Below is a small trained network, with its code and all its weights. Each question gives an input and a class and asks what happens when units are switched off, that is, made to give their printed mean instead of their output.

import numpy as np


def w(rows, s, z=0):
    codes = np.array(rows[::2]) - 128.0
    scale = np.full(codes.shape[1], s)
    scale[-1] = z or s
    return codes * scale


def norm(h):
    return h / np.sqrt((h * h).mean(-1, keepdims=True) + 1e-5)


def f(y):
    return y / 2 * (1 + np.tanh(0.7978845608 * (y + 0.044715 * y**3)))


def log_softmax(a):
    a = a - a.max(-1, keepdims=True)
    return a - np.log(np.exp(a).sum(-1, keepdims=True))


def net(x, mask):
    res = np.array(x, float).reshape(1, 2) / 4 @ E
    u = 0
    for l in range(3):
        y = f(norm(res) @ A[l][:, :-1].T + A[l][:, -1])
        res = res + np.where(mask[u : u + 10], y, B[l][:, -1]) @ B[l][:, :-1]
        u += 10
    return log_softmax(norm(res)[-1] @ U[:, :-1].T + U[:, -1])


A, B = {}, {}
E = w([
[185,56,110,140,138,144,182,204,189,96,102],'x0',
[134,4,176,192,157,199,198,239,143,90,64],'x1',
],0.011)
A[0] = w([
[182,76,112,115,150,163,127,113,147,106,212,63],'0.n0',
[137,42,175,208,114,178,164,178,114,153,139,53],'0.n1',
[142,228,123,183,91,62,124,175,172,157,191,224],'0.n2',
[192,81,162,29,91,119,145,110,85,128,72,239],'0.n3',
[150,66,96,131,176,85,71,72,134,149,53,198],'0.n4',
[32,174,125,191,53,114,138,134,27,190,185,158],'0.n5',
[203,34,111,127,135,142,160,196,145,3,135,248],'0.n6',
[183,65,65,146,110,126,245,236,94,31,90,176],'0.n7',
[151,114,140,149,90,94,164,100,117,109,153,192],'0.n8',
[87,147,103,66,211,131,113,112,115,53,72,2],'0.n9',
],0.0064,0.0013)
B[0] = w([
[113,131,132,140,122,128,117,97,145,96,168,137],'0.n0',
[150,118,88,113,157,107,138,121,137,144,71,214],'0.n1',
[191,111,92,179,165,162,140,133,139,172,61,159],'0.n2',
[150,128,166,155,118,177,107,136,144,136,124,138],'0.n3',
[83,148,164,149,77,142,167,168,133,161,67,132],'0.n4',
[135,147,154,139,142,150,164,115,91,105,157,187],'0.n5',
[136,99,105,68,162,201,226,127,46,168,171,242],'0.n6',
[72,57,108,81,203,254,198,121,92,89,180,254],'0.n7',
[85,76,140,140,102,103,105,137,110,195,89,132],'0.n8',
[99,99,135,109,114,106,99,107,116,129,92,123],'0.n9',
],0.0094,0.012)
A[1] = w([
[80,131,220,193,114,94,78,217,19,69,208,49],'1.n0',
[61,94,254,172,145,118,121,61,106,58,184,5],'1.n1',
[179,131,95,133,85,22,87,144,215,135,127,107],'1.n2',
[66,24,82,43,169,149,143,224,92,73,134,63],'1.n3',
[129,158,185,180,114,160,101,94,29,185,145,136],'1.n4',
[108,218,81,137,78,163,152,145,90,92,186,89],'1.n5',
[107,54,95,156,196,210,100,188,171,95,110,116],'1.n6',
[144,176,145,119,14,86,171,166,149,168,131,55],'1.n7',
[162,147,103,176,142,80,177,135,115,94,77,158],'1.n8',
[115,101,160,203,164,141,175,245,161,128,76,47],'1.n9',
],0.0064,0.0016)
B[1] = w([
[167,70,168,182,19,92,113,153,159,6,195,143],'1.n0',
[105,67,162,177,38,106,210,189,146,87,119,149],'1.n1',
[76,3,189,146,91,137,89,177,155,2,127,142],'1.n2',
[180,128,136,4,161,146,205,150,224,100,144,246],'1.n3',
[60,105,56,96,107,176,157,54,91,154,94,184],'1.n4',
[82,108,228,157,121,142,173,122,130,198,51,155],'1.n5',
[172,107,102,90,85,103,112,179,153,186,209,203],'1.n6',
[65,118,157,127,116,149,116,189,133,156,124,124],'1.n7',
[126,145,189,191,96,116,37,92,95,137,110,129],'1.n8',
[175,119,57,184,139,156,144,108,225,178,130,153],'1.n9',
],0.0067,0.011)
A[2] = w([
[35,169,171,2,136,97,126,88,152,237,111,114],'2.n0',
[159,132,169,175,137,95,37,155,209,104,109,55],'2.n1',
[108,245,138,85,172,167,124,90,47,157,124,88],'2.n2',
[146,165,179,215,92,119,71,103,204,180,126,113],'2.n3',
[90,192,165,100,161,158,168,121,99,96,172,61],'2.n4',
[112,98,8,146,147,91,227,153,131,164,121,235],'2.n5',
[130,139,86,213,185,150,98,130,244,145,202,100],'2.n6',
[125,131,91,71,133,101,118,65,112,164,149,90],'2.n7',
[112,111,192,97,119,230,177,83,65,106,165,252],'2.n8',
[83,155,186,227,117,105,83,97,53,89,126,138],'2.n9',
],0.0078,0.0023)
B[2] = w([
[156,93,121,214,220,157,139,198,118,193,182,164],'2.n0',
[129,201,158,114,184,95,164,128,191,89,84,139],'2.n1',
[208,60,109,203,176,222,53,127,115,141,115,172],'2.n2',
[113,104,136,109,113,106,102,200,145,156,90,140],'2.n3',
[195,73,138,65,169,102,176,193,172,123,123,156],'2.n4',
[98,159,187,172,149,109,53,89,57,138,117,199],'2.n5',
[54,136,161,178,107,107,125,137,133,131,134,129],'2.n6',
[164,135,161,184,145,148,118,123,97,110,154,153],'2.n7',
[160,217,104,60,102,1,42,196,240,98,94,247],'2.n8',
[72,77,117,116,130,190,199,98,71,117,213,161],'2.n9',
],0.0071,0.015)
U = w([
[151,138,109,178,173,184,92,85,85,201,159,253],'0',
[166,85,104,2,187,186,224,189,165,137,170,51],'1',
[60,131,154,100,38,112,188,90,100,75,159,62],'2',
[125,159,161,139,126,49,101,155,199,130,49,35],'3',
],0.017,0.0017)

Each question gives the input, the list of numbers given to net, and the class t.
The units are the neurons (one row each of A and B). Each row of codes is followed by its name. A weight is (code - 128) times the scale printed after its matrix; where a second scale follows, it is the last column's (A, B and U).
mask holds one flag per neuron, layer by layer. A switched-off neuron (its flag False) gives its mean, the last column of its row in B, instead of its output. The means were averaged over made-up inputs and are rounded, as every weight is.
A unit's drop is (log p(t) with every unit on - log p(t) with that unit switched off) / (log p(t) with every unit on - log p(t) with every unit switched off).
The circuit of an input: a set's keep is (log p(t) with only the set's units on - log p(t) with every unit switched off) / (log p(t) with every unit on - log p(t) with every unit switched off). Starting from the 12 units with the biggest drops (on a tie, the unit counted first), units are removed one at a time, each time the one whose removal leaves the highest keep (on an exact tie, the one counted first), for as long as the keep stays at least 0.8.
units of the circuit, in order: the units of the circuit, biggest drop first
k most important neurons: the k neurons with the biggest drops, biggest first
top k neurons in layer l: the k neurons of layer l with the biggest drops, biggest first
drop of u: that unit's drop, to one decimal
input [2,-4], class 3: units of the circuit, in order -> (0.n6; 0.n7)
input [-2,0], class 2: 4 most important neurons -> (0.n1; 0.n6; 0.n5; 0.n7)
input [6,-5], class 3: units of the circuit, in order -> (0.n7; 0.n6)
input [-3,0], class 2: top 4 neurons in layer 0 -> (0.n1; 0.n6; 0.n5; 0.n7)
input [8,-6], class 0: 3 most important neurons -> (0.n7; 2.n8; 1.n3)
input [-6,-1], class 0: 3 most important neurons -> (0.n7; 2.n2; 1.n3)
input [-1,0], class 2: 2 most important neurons -> (0.n5; 0.n1)
input [-8,0], class 2: 4 most important neurons -> (0.n1; 0.n6; 0.n5; 1.n0)
input [3,-7], class 3: 4 most important neurons -> (0.n6; 0.n7; 0.n2; 1.n2)
input [2,-5], class 3: top 3 neurons in layer 0 -> (0.n6; 0.n2; 0.n7)
input [-4,3], class 2: most important neuron -> (0.n6)
input [-7,6], class 3: top 2 neurons in layer 0 -> (0.n7; 0.n6)
input [-8,6], class 2: 3 most important neurons -> (0.n6; 0.n7; 1.n3)
input [-5,0], class 2: top 3 neurons in layer 0 -> (0.n1; 0.n6; 0.n5)
input [0,-2], class 0: most important neuron -> (0.n7)
input [5,-4], class 3: 3 most important neurons -> (0.n7; 0.n6; 1.n4)
input [4,-8], class 3: drop of 0.n6 -> 0.9
input [-4,-2], class 0: drop of 0.n7 -> 0.3
input [-1,-2], class 0: drop of 0.n7 -> 0.4
input [5,-7], class 3: drop of 0.n7 -> 0.8
